The symbols move the objects like this.
α: SJ->TJ, LC->DH, RT->FT, CH->PF, RD->RT, FT->PH, JL->NL, ZF->RH, HN->CZ, TL->BN, JN->DS, JF->NT, HF->JN, CZ->HG, ZZ->ZG, QM->ZZ, MJ->LC, PJ->DG, LS->QL, MP->QM, ZH->BG, RC->SN, BG->BD, TR->FH, HJ->SD, RJ->BC, FH->HR, NB->MZ, ZL->RD, LJ->PG, LP->CL, MB->BH, GL->TR, QS->CJ, JP->LZ, FJ->GZ, TZ->GD, BR->QP, SL->NB, SN->PC, MR->LP, ZQ->JL, CJ->HB, QL->FL, QJ->RJ, CL->BP, HR->QG, HC->SJ, BC->MN, LZ->ZQ, ZC->NC, LF->PJ, BD->RG, PH->BF, JG->GM, FR->HJ, TD->JM, DS->HC, FC->CQ, ZD->DT, BP->DJ, SC->QN, DT->NZ, PG->SC, DH->ZN, PR->FJ, MN->ZL, HG->MJ, BM->JP, ZM->QZ, QN->MP, NZ->QS, TJ->CF, JM->ZJ, DJ->BM, ZN->LJ, TQ->FD, SR->FR, FL->QJ, QG->FC, DG->SR, QP->RP, ZG->MR, RH->TL, QZ->RM, RG->HF, NS->GL, GM->ZH, PC->LF, NT->TZ, ZJ->MB, PF->JR, GD->ZM, TH->TD, FD->RC, MZ->CH, NL->JF, BF->TQ, SD->SL, RR->HN, CQ->ZF, CF->ZC, HB->JG, BH->NS, JR->TH, BN->BR, NC->RR, RM->ZD, RP->PR, GZ->LS
η: SJ->JN, LC->CZ, RT->MN, CH->SL, RD->BC, FT->ZL, JL->JP, ZF->QG, HN->ZC, TL->CQ, JN->BD, JF->ZQ, HF->BG, CZ->NC, ZZ->QN, QM->SC, MJ->HN, PJ->SN, LS->PR, MP->PG, ZH->HB, RC->BF, BG->JG, TR->BH, HJ->DG, RJ->QL, FH->NS, NB->HJ, ZL->RJ, LJ->LC, LP->ZZ, MB->TD, GL->MB, QS->ZD, JP->BP, FJ->QP, TZ->NL, BR->RH, SL->FR, SN->TQ, MR->QM, ZQ->BM, CJ->DT, QL->FJ, QJ->LS, CL->ZG, HR->GL, HC->HF, BC->FL, LZ->DJ, ZC->SJ, LF->RC, BD->GM, PH->RD, JG->QS, FR->PJ, TD->PF, DS->RG, FC->FH, ZD->ZM, BP->MR, SC->ZN, DT->QZ, PG->DH, DH->HG, PR->BR, MN->QJ, HG->RR, BM->CL, ZM->NT, QN->LJ, NZ->RM, TJ->DS, JM->JR, DJ->LP, ZN->MJ, TQ->FT, SR->LF, FL->GZ, QG->TR, DG->PC, QP->TL, ZG->MP, RH->FC, QZ->TZ, RG->ZH, NS->ZJ, GM->CJ, PC->FD, NT->JL, ZJ->TH, PF->NB, GD->JF, TH->CH, FD->PH, MZ->SD, NL->LZ, BF->RT, SD->SR, RR->CF, CQ->HR, CF->HC, HB->NZ, BH->JM, JR->MZ, BN->ZF, NC->TJ, RM->GD, RP->BN, GZ->RP
ζ: SJ->QG, LC->PR, RT->CL, CH->QS, RD->LP, FT->BP, JL->PC, ZF->NC, HN->BN, TL->HN, JN->TR, JF->PJ, HF->GL, CZ->BR, ZZ->MN, QM->BC, MJ->RP, PJ->NT, LS->PG, MP->RJ, ZH->ZJ, RC->ZQ, BG->MB, TR->DS, HJ->QZ, RJ->QM, FH->HC, NB->DT, ZL->MR, LJ->LS, LP->RT, MB->BD, GL->JN, QS->PF, JP->FD, FJ->ZN, TZ->SR, BR->HG, SL->ZD, SN->JL, MR->RD, ZQ->SN, CJ->JR, QL->SC, QJ->MP, CL->FT, HR->SJ, HC->HR, BC->ZZ, LZ->RC, ZC->ZF, LF->JF, BD->BH, PH->DJ, JG->TD, FR->ZM, TD->GM, DS->FH, FC->CF, ZD->NB, BP->PH, SC->FL, DT->MZ, PG->QL, DH->FJ, PR->DH, MN->ZG, HG->QP, BM->TQ, ZM->HJ, QN->QJ, NZ->CH, TJ->FC, JM->ZH, DJ->BF, ZN->GZ, TQ->JP, SR->GD, FL->QN, QG->TJ, DG->TZ, QP->MJ, ZG->ZL, RH->RR, QZ->SD, RG->NS, NS->HF, GM->JM, PC->NL, NT->DG, ZJ->BG, PF->CJ, GD->FR, TH->JG, FD->LZ, MZ->NZ, NL->LF, BF->BM, SD->RM, RR->TL, CQ->ZC, CF->CQ, HB->TH, BH->RG, JR->HB, BN->CZ, NC->RH, RM->SL, RP->LC, GZ->LJ
ρ: SJ->ZC, LC->LJ, RT->BF, CH->TH, RD->PH, FT->TQ, JL->NT, ZF->BN, HN->MJ, TL->QP, JN->SJ, JF->GD, HF->HC, CZ->LC, ZZ->LP, QM->MR, MJ->ZN, PJ->FR, LS->QJ, MP->ZG, ZH->RG, RC->LF, BG->HF, TR->QG, HJ->NB, RJ->ZL, FH->FC, NB->PF, ZL->FT, LJ->QN, LP->DJ, MB->GL, GL->HR, QS->JG, JP->JL, FJ->QL, TZ->QZ, BR->PR, SL->CH, SN->PJ, MR->BP, ZQ->JF, CJ->GM, QL->RJ, QJ->MN, CL->BM, HR->CQ, HC->CF, BC->RD, LZ->NL, ZC->HN, LF->SR, BD->JN, PH->FD, JG->BG, FR->SL, TD->MB, DS->TJ, FC->RH, ZD->QS, BP->JP, SC->QM, DT->CJ, PG->MP, DH->PG, PR->LS, MN->RT, HG->DH, BM->ZQ, ZM->ZD, QN->ZZ, NZ->HB, TJ->NC, JM->BH, DJ->LZ, ZN->SC, TQ->SN, SR->SD, FL->BC, QG->ZF, DG->HJ, QP->FJ, ZG->CL, RH->BR, QZ->DT, RG->DS, NS->FH, GM->BD, PC->DG, NT->ZM, ZJ->NS, PF->TD, GD->RM, TH->ZJ, FD->PC, MZ->JR, NL->TZ, BF->RC, SD->MZ, RR->HG, CQ->TL, CF->RR, HB->ZH, BH->TR, JR->JM, BN->RP, NC->CZ, RM->NZ, RP->GZ, GZ->FL
γ: SJ->HR, LC->RP, RT->LP, CH->NZ, RD->MR, FT->CL, JL->SN, ZF->ZC, HN->TL, TL->RR, JN->GL, JF->LF, HF->NS, CZ->BN, ZZ->BC, QM->RJ, MJ->QP, PJ->JF, LS->LJ, MP->QJ, ZH->JM, RC->LZ, BG->ZJ, TR->JN, HJ->ZM, RJ->MP, FH->DS, NB->ZD, ZL->ZG, LJ->GZ, LP->RD, MB->BG, GL->HF, QS->CH, JP->TQ, FJ->DH, TZ->DG, BR->CZ, SL->RM, SN->ZQ, MR->ZL, ZQ->RC, CJ->PF, QL->PG, QJ->QN, CL->RT, HR->HC, HC->FH, BC->QM, LZ->FD, ZC->CQ, LF->NL, BD->MB, PH->BP, JG->TH, FR->GD, TD->JG, DS->TR, FC->TJ, ZD->SL, BP->FT, SC->QL, DT->NB, PG->LS, DH->PR, PR->LC, MN->ZZ, HG->BR, BM->BF, ZM->FR, QN->FL, NZ->MZ, TJ->QG, JM->GM, DJ->PH, ZN->FJ, TQ->BM, SR->TZ, FL->SC, QG->SJ, DG->NT, QP->HG, ZG->MN, RH->NC, QZ->HJ, RG->BH, NS->RG, GM->TD, PC->JL, NT->PJ, ZJ->ZH, PF->QS, GD->SR, TH->HB, FD->JP, MZ->DT, NL->PC, BF->DJ, SD->QZ, RR->RH, CQ->CF, CF->FC, HB->JR, BH->BD, JR->CJ, BN->HN, NC->ZF, RM->SD, RP->MJ, GZ->ZN
δ: SJ->CF, LC->ZN, RT->PH, CH->JR, RD->FT, FT->BF, JL->JF, ZF->TL, HN->HG, TL->BR, JN->HC, JF->TZ, HF->DS, CZ->MJ, ZZ->MR, QM->ZG, MJ->DH, PJ->SR, LS->FL, MP->ZZ, ZH->BD, RC->PC, BG->RG, TR->HR, HJ->SL, RJ->MN, FH->QG, NB->CH, ZL->RT, LJ->SC, LP->BP, MB->NS, GL->FH, QS->HB, JP->ZQ, FJ->LS, TZ->ZM, BR->RP, SL->MZ, SN->LF, MR->CL, ZQ->NL, CJ->JG, QL->QJ, QJ->BC, CL->DJ, HR->FC, HC->TJ, BC->ZL, LZ->JL, ZC->RR, LF->DG, BD->HF, PH->TQ, JG->ZH, FR->SD, TD->ZJ, DS->SJ, FC->ZF, ZD->NZ, BP->BM, SC->MP, DT->QS, PG->QN, DH->LJ, PR->GZ, MN->RD, HG->LC, BM->LZ, ZM->RM, QN->QM, NZ->CJ, TJ->ZC, JM->MB, DJ->JP, ZN->PG, TQ->RC, SR->HJ, FL->RJ, QG->CQ, DG->FR, QP->PR, ZG->LP, RH->BN, QZ->ZD, RG->JN, NS->TR, GM->BG, PC->PJ, NT->GD, ZJ->BH, PF->TH, GD->QZ, TH->JM, FD->SN, MZ->PF, NL->NT, BF->FD, SD->NB, RR->CZ, CQ->RH, CF->NC, HB->GM, BH->GL, JR->TD, BN->QP, NC->HN, RM->DT, RP->FJ, GZ->QL

The rows follow the links: the fewer symbols apart two objects are, the more alike their rows tend to be.

Each row is also shifted at random along 7 hidden directions that mean nothing.

Some objects, each with a row of numbers:
PC	[ 47   7 -10  -2 -10  37  37 -27   3  14  19  11 -41 -10  -1  24 -19   6  15 -39  16  23  64  19 -10  -6 -16  11   2  -9 -23  12 -13   2 -85  22   2  -7   3  -1  33  46  88  27   7  21]
PJ	[ 26  11 -24   1 -38  37  42  -2 -11  31  28 -16  17 -15  -5 -28   5   4  23  -9  50  17  38  16 -22   4 -21  19   2  40  -9   5 -18  28  26  34  29 -25  15 -46  52 117  12  16 -35   8]
ZQ	[-69  40 -21  31  39  34  21  21 -69   9  18   2  40  29  -8   5  -5  -9   6   2   9  11 -77  -8 -12  23 -34 -10 -13 -47 -12 -34 -12 -32  28  11  -3 -27   3 -35  -2 -49  17 -48  13  11]
QZ	[ 20  11   7 -18  14  -6 -20   3 -11  -4  22  10 -16   5  18   4 -10 -13   9  18 -19  11 -35 -28  -5  25  18   4  -1 -36 -16  14  -9  -9  17  -2  20  -5   9  -5  37 -43 -34 -16 -23 -10]
BR	[-22 -19   8   9 -15 -11  12  -9  -3   0 -17 -17 -18  27 -12  27 -11  18  -5   3 -25  -7  20  12  21  -9  13  -5 -10  25  20  11  13  -3 -51  -6   1  21 -12  -7   8 -21  27  36  -5 -10]
TJ	[  4 -18  -2  10 -18  12   9 -15  -4   3 -18 -24  24  28   9   0  10  14  -8  21  -7 -20  -8   7  -9 -35 -10 -14   0  37  18 -19  10   0  -1 -11  18  13 -26 -13  -4   5  -1   8 -11  -3]
SN	[ 37  12   8  -5   6   8  20 -17 -20  -1  16   3   5  34  -3  -1   6   9  17  21 -35   9 -32  -9  -7 -18  -8 -22  -3  21  -5 -28  -7 -14  -1  14  13   5  -5  -5   6 -34  -2 -37   4  13]
SC	[ 28   3   8  -1  12   3  -2  21 -37  -7  -9   1  40   7 -21  -6  -8  12  -8  14 -15  -5 -61 -15   2  -9 -14 -17 -15 -28   4 -28  19   1  36 -11  -2  16   0   0 -23 -69 -22 -50  25  10]
TL	[-37  -6 -17  29 -21  17  26   4  20 -10 -26 -13  -9 -15  -7 -18  -1  20  -2  -6   7  -7   3  11   2  -9  -1 -16   3  40  19 -35  12  11 -17   5 -10   0  -3  -7 -34  61  41 -27  15  -1]
TR	[-32 -18  -4  13 -12  -7  -2 -18  31  10  -8 -16 -10  10   8  -4  24  -3 -12   9  13 -22  34  16  -2  -3   5   9   7  37  13  12   1  -1  -1  -7  10   1 -16  -1  28  59 -19  46 -36 -17]
FJ	[ 27 -14  13  -3   6 -30 -11   1  12  -5 -17  -5  13   7 -23  -2  14   4 -14  11 -14 -18   2   4  17 -13   6  -6  -8  23  17   0  17   5  15 -16 -12  20  -4  18 -19 -20 -32  12   5  -4]
RH	[ 55 -13   8   0 -31  48  20   2  31 -28 -14  15 -81 -48   8 -23 -41  38  -4  -4 -14   4 -33 -25 -13   6  16 -21   2 -40 -16 -38  28  18 -50 -11  23  29  10  14  38  37  40 -94  14   9]
ZL	[  8   6   9 -10   3 -21   1  13  -2  -5   0   9   1 -12 -27  -1  -4   4   8 -11  -8  12   8   0  20   9   7   1  -6   3   2   7   3   8   6   9 -19   3  16  10 -19 -18  -3  -4  20   6]
MJ	[-22 -15   8  12  -8  -9   9  -3  -2   5 -12 -14 -16  19 -20  15  -7  13 -11   5 -10 -14  12  10  17   8   9   2 -13  12  15  12  15  -3 -26 -10   3  17  -4 -10  32  -5   3  31 -16 -12]
HR	[-26 -31  28 -16  -5 -27 -36 -19  -9  18  -2 -11  15  38  15  41   4  -7 -22   6  -2 -20  41  18   6 -15   3  23  -2 -20   2  59   2 -12 -14 -24  14  21 -25   7  44 -60 -38  97 -28 -13]
RC	[  4  27 -26  19  34  11  18   4 -22  -6   1   5  38   8  -7  -1  13 -10  13  -5   1   7 -26   2  -6 -16 -25 -18   0  16   3 -41 -14 -14   6  13 -29 -24  -2  -2 -78 -14  38 -35  40  14]
BF	[  1  24 -32  23  27  11  21  12 -12  11   6   1  23 -11 -25   0  12 -19   1 -25  39   3  16  16   1  13 -25  10  -7   2   0  -7  -9   0   4  11 -28 -28  11 -12 -26  44  34  15  11   6]
QS	[ 59 -11   8 -26 -11   0 -20 -19  -6  10  11  -5  22  14  29   8   4  -8   6  13  -1   1  15  -4 -18 -28  -3   8   8   3  -8  17 -11   3   9  -3  25   2 -15  -2  11 -17 -21  28 -17   1]
JL	[ -8  13   7   4 -12  25  40 -17 -51  25  30 -16  18  64  -9   2   4  15  19  34 -25   8 -41  -1 -13  -1 -19 -11 -14  19  -6 -17  -9 -20  17  21  46   2  -7 -44  81 -21 -19 -15 -36   7]
MB	[-18   1 -17  11   0  24   0  -1  -9 -11  -8  -6 -34  -3  32  27 -33   2   3  -8  -8   9  -8 -11  -3   4  13  -4   4 -28  -2  -3  -1 -10 -65  -5   3  -7  -7 -14 -13 -17  67  -5   7 -10]
ZC	[-16 -24  30 -14 -13 -11 -20  -9   9  -9 -14   5 -13  11  10  13 -11  15 -13   7 -29  -8  -3  -1   4 -16  10  -7   4 -19  -2   9  15  -7 -21 -18   7  30 -14  23  10 -56 -14   2   9   3]
CH	[  8   4   0  -8  10   1 -11 -20  48 -11   6  19 -30 -20  26 -17  19 -13   1  -3   4  -1  14  -4 -17  -4   3  -2  21   4 -16  -7 -11  -6  -2   2  -2  -9  -3  29  -5  43  -5 -18  -1   3]
TZ	[-10   7   9 -10  -2 -27  11 -29  21  -5  12   0 -18  34   5   3  21   3  26  19 -45  12  14   0   9 -14  20 -17   9  73   8  -7 -17 -15 -17  23  -1  -2  -5   6 -15  -5  -3   2  -5  -1]
JR	[  8  -8   5 -10 -22   6   3 -24   9   7   8 -10  14  22  25 -15  19   3  10  27 -10  -4  -2  -2 -21 -27  -2  -9  13  44   1 -11 -10  -2  22   8  32   1 -16  -8  17  22 -28  -1 -25   1]
RM	[  0  15 -13   1  26 -12 -13  -6  19  -8   5  10 -10  -5  17   1  13 -22   7  -2  -2   5   5  -6  -2   6   8   0  11   8  -2  -1 -16 -10  -3   5 -17 -21   2  12 -34  11   9   2   2  -7]
ZM	[ 11  15 -29  12   5   8  17  -4 -61  18  12 -33  48  53  11  36  -5  -9  23  16  -8  10  -9   0  -2 -15  -7   0 -11  37  18   2 -20 -11 -14  13   8 -24 -13 -57 -23 -35  39  43 -14 -12]
CJ	[-20  -1   2   4  -1  13   6 -26 -43  11   9 -23  27  70  31  26   3   6  10  35 -35  -1 -36  -5 -16 -28  -8 -17  -1  17   6 -12 -12 -29 -12   1  34   3 -30 -31  18 -64   1  10 -21  -3]
ZG	[ 81   2   5  -6  -3   9  27 -11  14 -22  -8  15 -59 -15 -17  20 -32  24  15 -20 -40  20  16  -7  17 -11  15 -21  -6   4  -2 -19  13   4 -93   8 -17  21   8  21 -30 -17  82 -34  41  15]
NS	[ 40 -19  23 -29  -6 -13 -43   3  -7 -12  -1  -1 -18   5  30  18 -27   0  -7  22 -31  -3 -32 -31   0   6  31   5  -2 -48  -6  28   9   0  -2 -27  30  21  -3   2  33 -78 -40   2 -22 -17]
ZD	[ 37   1  16 -23   9  -2 -20 -15  -1   2  24  11 -33  16  23  12  -7  -9   3  15 -19   4 -13 -20  -9  16  14   7   1 -39 -22  24  -8 -12  -7  -8  30   5   0   4  69 -35 -31   6 -34  -9]
DH	[ 32 -17   2  -8   7 -11 -24  14   6   8 -12  10  -7 -36 -18  31 -20 -12 -23 -46  39  -7  66  19  16  10  -4  33  -7 -56  -6  54  11  17 -39 -22 -29   8   7  21  -1  -4  27  73  14   0]
BM	[ 59   9 -12  -5   4  -7  11   2   2  15  11  -4  36  -6 -25 -20  27 -11   7   0  26  -2  22  11  -4  -6 -16   9  -5  41   4  -2  -7  18  47  11  -4 -13  10  -5  -8  52 -25  15 -10   5]
TD	[-43  -6   7 -10 -27  16  -3  -5  13  13  15   3 -18 -15  26 -16  -2  -2   0  -1  23   6  16   1 -20  15   2  17  14 -18 -20  22 -11   6  15   7  32  -6   2  -9  66  47 -22   6 -33  -2]

Start, symbols taken left to right, then the object you end at.
Answers are names.
[-19  25 -21  24  14  24  33  11 -65  29  22 -20  64  41 -20  -4  15  -7   8  17  22   0 -43   8 -13   8 -38   2 -18   5   3 -19 -11 -12  56  13  17 -22  -1 -52  32  -2 -18   0 -23   4]
α η γ ρ η γ ζ α: BM
[-25   5  19  -5  -3  -2   6  16 -13   1   5  13  -2  -7 -27 -12  -9  12  -3  -4  -3   7 -20  -2   9  19  -5   0  -9 -27 -11  -1   9   3  23   5   1  11  15   7  27 -23 -24 -33  11  13]
δ ρ η γ γ δ γ: ZL
[ 26   6  16 -16  -7  17  15 -17 -19  10  26  12 -31  14   3  21 -21   8  15  -8 -18  21   8  -3  -7   7  -4   6  -3 -34 -28  19 -10  -9 -44  15  24   8   3  -3  65 -31  22   2  -8  13]
ρ ρ α γ α: SL
[  5  -6  28 -24 -16 -14   0   3  23   7  13  25 -45 -35 -27  -1 -14   7  -4 -33  10  15  55  13  17  27  11  23  -4 -35 -23  44   4  15 -21   6  -4  14  25  28  59  18  -8  23   1  12]
η ζ ρ ρ α η γ: ZL
[-48 -10  20 -20 -14 -21 -30  -7  18   0   5   7 -11  -4  28  -1   2  -7  -1   2  -6   5  20  -2  -1   1  18  11  17  -7  -8  30 -11  -3  10  -1   7  -1  -3  14  12 -11 -32  20 -11  -5]
α η ζ γ ρ δ η ζ δ: BD
[ 45 -13   3 -12   5  -3 -31   1  21 -23 -15   7 -32 -20  29   8 -19  -3 -10   3 -14  -6 -14 -23  -1  -2  23  -5   5 -32  -1   2  10   3 -26 -24   1  12  -4  19 -18 -27   7 -14   5 -13]
ζ ζ α δ α η α: HR
[-88   4   6  27  24 -12   2  17 -25   9  -6  -8  30  32 -31  -2  19  -1 -21  15   1 -22 -42   9  13  21 -14  -3 -17 -13  11  -8  10 -20  46 -10  -8   3  -4  -7  23 -34 -46   0  -9  -6]
γ δ ζ δ ρ: MN
[-11   7   5  -3  17   0 -13 -13 -13   3  13   0   2  35  24   6  10 -12   2  26 -20  -3 -36 -15 -13   0   1  -7   4 -11  -8  -2 -11 -24  13  -5  19  -4 -11  -5  27 -40 -30  -7 -23  -6]
η ζ γ ρ η η: SR
[-41 -16  18   9  -5 -13   6 -13   7 -12 -19  -5 -44  25  -6  32 -19  22  -7   2 -44  -3   6   3  23  -2  21 -15  -7   3  13   2  16 -16 -72  -8  -7  25 -12   9   5 -48  35  10  10  -7]
η δ ρ δ γ ρ γ: LJ
[-83  -7 -20  37 -28  22  34   7 -11  17 -14 -26   9   4 -16  -3  -2  15  -7 -10  30  -8  21  27   3   5 -12   7  -6  29  18  -5   6   6 -14   9   1  -8  -5 -36  18  68  36  27 -12  -6]
δ η ζ ζ η ρ δ δ: LC
[ 37  13   4 -43   4 -25 -47  33  -9   0  17  22  41 -51  13 -12  -7 -28  13 -22  32  26  17 -14  -1  11   4  30  10 -41 -21  39 -19  26  65   4 -14 -23  28  13 -46 -23 -38   8  20   6]
ρ δ ζ ρ α ρ η α: HB
[  7  -2 -21  -7 -26  18 -10  11 -10  16   3 -11  52 -28  28 -18   3 -12   7 -11  52   6  26   7 -25 -19 -16  20  14  11  -2   9 -15  25  43   7  10 -26  -1 -23 -28  56   1  23  -5   2]
α δ η δ α δ ζ ρ: FH
[ -4  26 -38   8  12   2   6  15   5  -2   3   2  26 -34   7 -14   9 -22  20 -24  35  18  23   5  -3  -1  -6   7  13  32   5 -11 -23  14  16  22 -34 -43  14  -8 -87  60  42  -3  25   4]
α ζ γ γ ζ ρ δ ρ: JR
[ 31   0 -21  25 -17  36  50  -3  16   6 -11  -5  -2 -26 -32 -19   5  19   1 -26  33  -4  34  26  -6 -16 -27  -7  -3  39   4 -34  10  20 -25  14 -13  -1   3  -3 -17  97  61 -15  21  21]
ζ γ ρ η ζ δ α α: ZL
[ 66 -26  10 -18 -37  -7  -5 -25  15  -4  -5 -24 -17  21  25   2  -3  14  10  37 -35  -7   6 -13  -5 -26  30  -9   4  54  16   5   6  12 -15  -7  36  21 -14 -13  20   3 -17  16 -34 -18]
ζ δ δ α α ζ γ: TJ
[-34   8  31 -16  16 -36 -13  13  -3  -9   9  19 -23   8 -24   3  -4   3   0   4 -37  10 -23 -11  26  30  20  -3 -10 -27  -7  15   4 -12  15   2  -9  16  18  19  24 -69 -44 -19   8   0]
η η δ ρ α δ γ ρ: BF
[ 18 -24  28 -15  -2 -20  -9 -18  29  10  -1  17 -34  -9 -26  27   0   1 -22 -36  10  -9  83  30  18   1  -4  24  -4 -30 -13  54  11   2 -53 -13 -15  26  -2  41  48  -2   4  74   1   9]
γ γ ζ η α ρ α: SC
[ 22   2 -34   3 -13  21 -12  27 -50   0 -10 -28  63  -6  32   1 -21  -6  12  12  19   7 -38 -17 -15 -19  -3   2   0   1  17 -13  -6  17  34  -5  12 -22  -4 -49 -65 -20  19  -8   5 -11]
η η δ ρ ρ ρ δ: SJ
